Below are the code and all the weights of a small trained network. Each question names an input and a target symbol and asks about switching units off, where a switched-off unit gives its printed mean instead of its output.

import numpy as np


def w(rows, s, z=0):
    codes = np.array(rows[::2]) - 128.0
    scale = np.full(codes.shape[1], s)
    scale[-1] = z or s
    return codes * scale


def f(y):
    return np.maximum(y, 0)


def softmax(a):
    e = np.exp(a - a.max(-1, keepdims=True))
    return e / e.sum(-1, keepdims=True)


def log_softmax(a):
    a = a - a.max(-1, keepdims=True)
    return a - np.log(np.exp(a).sum(-1, keepdims=True))


def net(x, mask):
    ids = ['ΓΘΛΠΣΦΨαζητ'.index(c) for c in x.split()]
    T = len(ids)
    res = E[ids] + P[:T]
    q, k, v = (res @ M[0].T for M in (Q, K, V))
    z = softmax(np.where(np.tri(T) > 0, q @ k.T / 2**0.5, -1e9)) @ v
    res = res + np.where(mask[0], z, O[0][:, -1]) @ O[0][:, :-1]
    y = f(res @ A[0][:, :-1].T + A[0][:, -1])
    res = res + np.where(mask[1:9], y, B[0][:, -1]) @ B[0][:, :-1]
    return log_softmax(res[-1] @ U[:, :-1].T + U[:, -1])


Q, K, V, O, A, B = {}, {}, {}, {}, {}, {}
E = w([
[215,218,195],'Γ',
[128,151,181],'Θ',
[95,133,99],'Λ',
[121,149,87],'Π',
[155,150,161],'Σ',
[228,211,215],'Φ',
[117,136,166],'Ψ',
[128,127,142],'α',
[131,137,155],'ζ',
[23,246,62],'η',
[3,208,130],'τ',
],0.016)
P = w([
[255,100,115],'0',
[77,189,105],'1',
[74,100,116],'2',
[149,151,160],'3',
[138,197,95],'4',
[81,111,129],'5',
[148,149,167],'6',
[172,198,83],'7',
[75,119,157],'8',
[130,140,176],'9',
],0.0099)
Q[0] = w([
[183,130,160],'h1',
[93,1,29],'h1',
],0.0094)
K[0] = w([
[125,133,119],'h1',
[29,134,255],'h1',
],0.0064)
V[0] = w([
[244,2,117],'h1',
[80,45,243],'h1',
],0.0095)
O[0] = w([
[105,236,193,2],'h1',
[10,98,255,46],'h1',
],0.009,0.0073)
A[0] = w([
[69,138,252,162],'n1',
[206,74,175,203],'n2',
[75,226,103,254],'n3',
[118,62,142,77],'n4',
[229,101,255,59],'n5',
[231,90,178,170],'n6',
[32,98,45,122],'n7',
[205,157,123,1],'n8',
],0.0087,0.0065)
B[0] = w([
[88,2,170,165],'n1',
[52,195,88,204],'n2',
[186,116,143,254],'n3',
[91,208,96,134],'n4',
[21,85,88,161],'n5',
[54,150,131,204],'n6',
[80,148,158,218],'n7',
[159,114,220,150],'n8',
],0.0078,0.0086)
U = w([
[215,154,167,112],'Γ',
[198,61,218,252],'Θ',
[123,104,114,126],'Λ',
[199,121,104,127],'Π',
[194,112,171,162],'Σ',
[124,149,183,15],'Φ',
[117,67,178,145],'Ψ',
[124,97,173,82],'α',
[154,81,179,146],'ζ',
[105,183,81,65],'η',
[5,121,138,115],'τ',
],0.011,0.004)

Each question gives the input, a string of symbols that net reads in full, and the target symbol t.
The units are the heads (2 rows each of Q, K, V and O) and the neurons (one row each of A and B). Each row of codes is followed by its name. A weight is (code - 128) times the scale printed after its matrix; where a second scale follows, it is the last column's (O, A, B and U).
mask holds one flag per unit, heads first, then neurons. A switched-off unit (its flag False) gives its mean, the last column of its rows in O or B, instead of its output. The means were averaged over made-up inputs and are rounded, as every weight is.
A unit's drop is (log p(t) with every unit on - log p(t) with that unit switched off) / (log p(t) with every unit on - log p(t) with every unit switched off).
The circuit of an input: a set's keep is (log p(t) with only the set's units on - log p(t) with every unit switched off) / (log p(t) with every unit on - log p(t) with every unit switched off). Starting from all 9 units, units are removed one at a time, each time the one whose removal leaves the highest keep (on an exact tie, the one counted first), for as long as the keep stays at least 0.8.
units of the circuit, in order: the units of the circuit, biggest drop first
unit that matters most: the unit with the biggest drop
top k neurons: the k neurons with the biggest drops, biggest first
drop of u: that unit's drop, to one decimal
input η Γ Ψ η, target Π: units of the circuit, in order	h1, n2
input Θ τ α, target τ: units of the circuit, in order	h1, n3, n4
input ζ Θ α Θ Θ, target Θ: unit that matters most	h1
input Θ ζ Θ Γ, target τ: units of the circuit, in order	n5, h1
input Θ Σ Θ τ Γ Σ η τ Π Θ, target τ: top 3 neurons	n3, n2, n6
input η Θ τ η, target Π: top 2 neurons	n2, n6
input Ψ Θ τ τ τ Ψ ζ Θ ζ ζ, target τ: top 2 neurons	n3, n2
input Θ Π Θ Γ Θ Θ Ψ α Θ Σ, target τ: drop of n3	0.2
input Θ τ τ Φ τ Λ Θ, target τ: drop of h1	0.3
input Θ η Θ Π Θ τ Λ Ψ Θ Φ, target τ: drop of n5	0.4
input Θ η Θ τ Θ Π Γ, target τ: top 3 neurons	n5, n6, n2
